Below is a small trained network, with its code and all its weights. Each question gives an input and a class and asks what happens when units are switched off, that is, made to give their printed mean instead of their output.

import numpy as np


def w(rows, s, z=0):
    codes = np.array(rows[::2]) - 128.0
    scale = np.full(codes.shape[1], s)
    scale[-1] = z or s
    return codes * scale


def f(y):
    return np.maximum(y, 0)


def log_softmax(a):
    a = a - a.max(-1, keepdims=True)
    return a - np.log(np.exp(a).sum(-1, keepdims=True))


def net(x, mask):
    res = np.array(x, float).reshape(1, 5) / 4 @ E
    y = f(res @ A[0][:, :-1].T + A[0][:, -1])
    res = res + np.where(mask, y, B[0][:, -1]) @ B[0][:, :-1]
    return log_softmax(res[-1] @ U[:, :-1].T + U[:, -1])


A, B = {}, {}
E = w([
[135,85,7,190],'x0',
[130,138,120,108],'x1',
[110,241,108,176],'x2',
[16,89,118,132],'x3',
[131,142,114,97],'x4',
],0.013)
A[0] = w([
[120,155,156,73,25],'neuron 1',
[116,191,120,158,77],'neuron 2',
[12,89,128,94,37],'neuron 3',
[166,135,108,96,144],'neuron 4',
[123,107,181,108,118],'neuron 5',
[133,109,170,105,78],'neuron 6',
[48,165,120,138,109],'neuron 7',
[117,143,148,191,203],'neuron 8',
[118,111,165,147,144],'neuron 9',
[98,153,186,130,139],'neuron 10',
[172,135,128,128,54],'neuron 11',
[199,131,137,130,68],'neuron 12',
[151,104,124,160,148],'neuron 13',
[125,111,130,147,40],'neuron 14',
[107,167,127,112,204],'neuron 15',
[116,92,45,162,100],'neuron 16',
[148,146,107,88,193],'neuron 17',
[164,94,103,176,68],'neuron 18',
[105,159,176,125,52],'neuron 19',
[156,102,63,150,116],'neuron 20',
[102,138,165,100,64],'neuron 21',
[140,89,96,129,84],'neuron 22',
[158,7,142,73,31],'neuron 23',
[57,122,131,118,69],'neuron 24',
[128,137,170,120,47],'neuron 25',
[120,111,121,142,253],'neuron 26',
[199,164,145,162,74],'neuron 27',
[141,91,96,139,93],'neuron 28',
[126,135,38,157,93],'neuron 29',
],0.018,0.0028)
B[0] = w([
[87,126,120,123,181],'neuron 1',
[213,98,2,255,204],'neuron 2',
[167,62,216,133,245],'neuron 3',
[129,106,185,155,163],'neuron 4',
[112,209,108,94,182],'neuron 5',
[109,185,91,57,170],'neuron 6',
[195,55,163,172,208],'neuron 7',
[112,141,90,136,183],'neuron 8',
[148,157,133,110,156],'neuron 9',
[88,192,89,112,195],'neuron 10',
[109,88,177,134,160],'neuron 11',
[135,31,246,160,183],'neuron 12',
[150,152,147,131,165],'neuron 13',
[104,151,120,164,140],'neuron 14',
[156,125,89,107,177],'neuron 15',
[95,145,147,125,247],'neuron 16',
[121,103,123,116,159],'neuron 17',
[129,155,144,81,190],'neuron 18',
[92,183,121,101,183],'neuron 19',
[72,175,181,64,215],'neuron 20',
[75,151,107,92,176],'neuron 21',
[73,172,78,103,177],'neuron 22',
[222,149,28,192,244],'neuron 23',
[152,43,193,174,193],'neuron 24',
[73,172,142,57,165],'neuron 25',
[113,123,101,131,168],'neuron 26',
[140,58,187,148,205],'neuron 27',
[70,141,107,81,181],'neuron 28',
[71,184,147,103,237],'neuron 29',
],0.0084,0.015)
U = w([
[26,209,148,58,63],'0',
[158,8,254,120,91],'1',
[201,137,12,150,252],'2',
],0.0073,0.0041)

Each question gives the input, the list of numbers given to net, and the class t.
The units are the neurons (one row each of A and B). Each row of codes is followed by its name. A weight is (code - 128) times the scale printed after its matrix; where a second scale follows, it is the last column's (A, B and U).
mask holds one flag per neuron, in row order. A switched-off neuron (its flag False) gives its mean, the last column of its row in B, instead of its output. The means were averaged over made-up inputs and are rounded, as every weight is.
A unit's drop is (log p(t) with every unit on - log p(t) with that unit switched off) / (log p(t) with every unit on - log p(t) with every unit switched off).
The circuit of an input: a set's keep is (log p(t) with only the set's units on - log p(t) with every unit switched off) / (log p(t) with every unit on - log p(t) with every unit switched off). Starting from the 12 units with the biggest drops (on a tie, the unit counted first), units are removed one at a time, each time the one whose removal leaves the highest keep (on an exact tie, the one counted first), for as long as the keep stays at least 0.8.
circuit, biggest first: the units of the circuit, biggest drop first
most important unit: the unit with the biggest drop
k most important neurons: the k neurons with the biggest drops, biggest first
drop of u: that unit's drop, to one decimal
input [-3,6,7,-7,-6], class 1: most important unit : neuron 27
input [3,7,3,-4,-5], class 1: circuit, biggest first : [neuron 23; neuron 27]
input [3,-6,2,-1,-3], class 0: circuit, biggest first : [neuron 23; neuron 7]
input [1,1,-7,-6,-3], class 2: 2 most important neurons : [neuron 23; neuron 3]
input [-4,-5,-5,-4,-1], class 2: 4 most important neurons : [neuron 23; neuron 3; neuron 20; neuron 29]
input [6,-7,-2,-7,-5], class 1: 3 most important neurons : [neuron 12; neuron 27; neuron 10]
input [-2,-6,7,-5,-2], class 2: 2 most important neurons : [neuron 2; neuron 3]
input [7,1,6,1,-8], class 0: 3 most important neurons : [neuron 29; neuron 20; neuron 23]
input [-7,3,8,5,6], class 2: 2 most important neurons : [neuron 2; neuron 7]
input [7,7,-6,-1,8], class 0: 2 most important neurons : [neuron 20; neuron 2]
input [-4,2,7,6,3], class 2: 3 most important neurons : [neuron 2; neuron 10; neuron 12]
input [-3,-3,-4,-1,8], class 2: 3 most important neurons : [neuron 23; neuron 20; neuron 29]
input [-1,-1,-8,-4,-8], class 2: drop of neuron 23 : 0.6
input [8,-3,-4,-3,5], class 0: drop of neuron 25 : 0.0
input [6,-6,-4,0,-1], class 0: drop of neuron 20 : 0.1
input [5,-7,-3,-5,-6], class 0: most important unit : neuron 3
